Below are the code and all the weights of a small trained network. Each question names an input and a class and asks about switching units off, where a switched-off unit gives its printed mean instead of its output.

import numpy as np


def w(rows, s, z=0):
    codes = np.array(rows[::2]) - 128.0
    scale = np.full(codes.shape[1], s)
    scale[-1] = z or s
    return codes * scale


def f(y):
    return y / 2 * (1 + np.tanh(0.7978845608 * (y + 0.044715 * y**3)))


def log_softmax(a):
    a = a - a.max(-1, keepdims=True)
    return a - np.log(np.exp(a).sum(-1, keepdims=True))


def net(x, mask):
    res = np.array(x, float).reshape(1, 3) / 4 @ E
    y = f(res @ A[0][:, :-1].T + A[0][:, -1])
    res = res + np.where(mask, y, B[0][:, -1]) @ B[0][:, :-1]
    return log_softmax(res[-1] @ U[:, :-1].T + U[:, -1])


A, B = {}, {}
E = w([
[185,115,77,194,98,52,161,225,187],'x0',
[109,131,45,177,87,211,45,171,100],'x1',
[102,78,56,135,246,170,104,162,201],'x2',
],0.012)
A[0] = w([
[95,123,132,132,224,181,103,121,147,129],'n0',
[148,142,135,150,154,133,116,157,208,58],'n1',
[129,145,174,75,175,49,144,106,169,4],'n2',
[130,127,84,120,114,178,114,125,82,48],'n3',
[122,149,166,127,152,119,157,100,160,4],'n4',
[90,95,157,102,168,154,121,146,157,2],'n5',
[98,182,96,173,57,169,52,158,126,100],'n6',
[100,163,152,114,71,122,130,91,71,85],'n7',
[7,79,171,76,126,172,79,58,101,67],'n8',
[166,135,101,104,71,111,135,136,98,47],'n9',
],0.013,0.0061)
B[0] = w([
[226,151,137,106,147,181,192,90,116,223],'n0',
[131,127,130,232,109,109,161,30,88,171],'n1',
[42,60,226,84,167,20,16,164,108,194],'n2',
[37,113,227,101,190,149,51,93,186,170],'n3',
[49,174,158,128,188,222,21,150,224,150],'n4',
[156,156,149,192,163,216,123,41,198,156],'n5',
[29,118,192,36,91,150,125,123,147,226],'n6',
[190,254,159,170,173,96,157,46,91,197],'n7',
[107,61,22,209,7,74,130,188,115,253],'n8',
[202,131,147,233,142,138,151,64,178,158],'n9',
],0.0094,0.016)
U = w([
[122,72,52,254,3,72,161,232,154,165],'0',
[33,150,169,33,182,173,109,133,87,46],'1',
[200,207,157,200,174,216,181,41,67,3],'2',
[125,68,69,64,58,92,228,154,33,201],'3',
],0.0088,0.0062)

Each question gives the input, the list of numbers given to net, and the class t.
The units are the neurons (one row each of A and B). Each row of codes is followed by its name. A weight is (code - 128) times the scale printed after its matrix; where a second scale follows, it is the last column's (A, B and U).
mask holds one flag per neuron, in row order. A switched-off neuron (its flag False) gives its mean, the last column of its row in B, instead of its output. The means were averaged over made-up inputs and are rounded, as every weight is.
A unit's drop is (log p(t) with every unit on - log p(t) with that unit switched off) / (log p(t) with every unit on - log p(t) with every unit switched off).
The circuit of an input: a set's keep is (log p(t) with only the set's units on - log p(t) with every unit switched off) / (log p(t) with every unit on - log p(t) with every unit switched off). Starting from all 10 units, units are removed one at a time, each time the one whose removal leaves the highest keep (on an exact tie, the one counted first), for as long as the keep stays at least 0.8.
circuit, biggest first: the units of the circuit, biggest drop first
unit that matters most: the unit with the biggest drop
k most important neurons: the k neurons with the biggest drops, biggest first
drop of u: that unit's drop, to one decimal
input [6,8,-1], class 1: unit that matters most -> n6
input [0,-3,4], class 2: circuit, biggest first -> n8, n6
input [-5,3,4], class 0: 2 most important neurons -> n8, n7
input [-3,3,1], class 3: circuit, biggest first -> n4, n5
input [3,4,3], class 1: 3 most important neurons -> n8, n6, n9
input [3,-6,-7], class 2: 2 most important neurons -> n8, n7
input [1,1,3], class 3: 2 most important neurons -> n7, n8
input [5,8,8], class 1: 4 most important neurons -> n6, n8, n7, n3
input [5,3,7], class 2: 2 most important neurons -> n8, n0
input [-5,-4,7], class 2: 2 most important neurons -> n0, n5
input [-4,4,4], class 0: 3 most important neurons -> n8, n7, n2
input [0,1,-2], class 3: 4 most important neurons -> n8, n0, n5, n3
input [-6,1,7], class 2: 3 most important neurons -> n0, n5, n2
input [3,-4,-1], class 1: circuit, biggest first -> n8
input [-4,-8,-7], class 1: 2 most important neurons -> n2, n4
input [4,-8,3], class 1: 2 most important neurons -> n8, n2
input [6,8,-2], class 1: 2 most important neurons -> n6, n8
input [-5,-3,-5], class 0: 2 most important neurons -> n8, n0
input [-6,0,5], class 0: drop of n8 -> 2.0
input [4,7,-6], class 1: drop of n8 -> 0.4
input [-6,2,-1], class 0: drop of n6 -> 0.0
input [-1,4,3], class 1: drop of n7 -> 0.1
input [-2,-2,5], class 2: unit that matters most -> n0
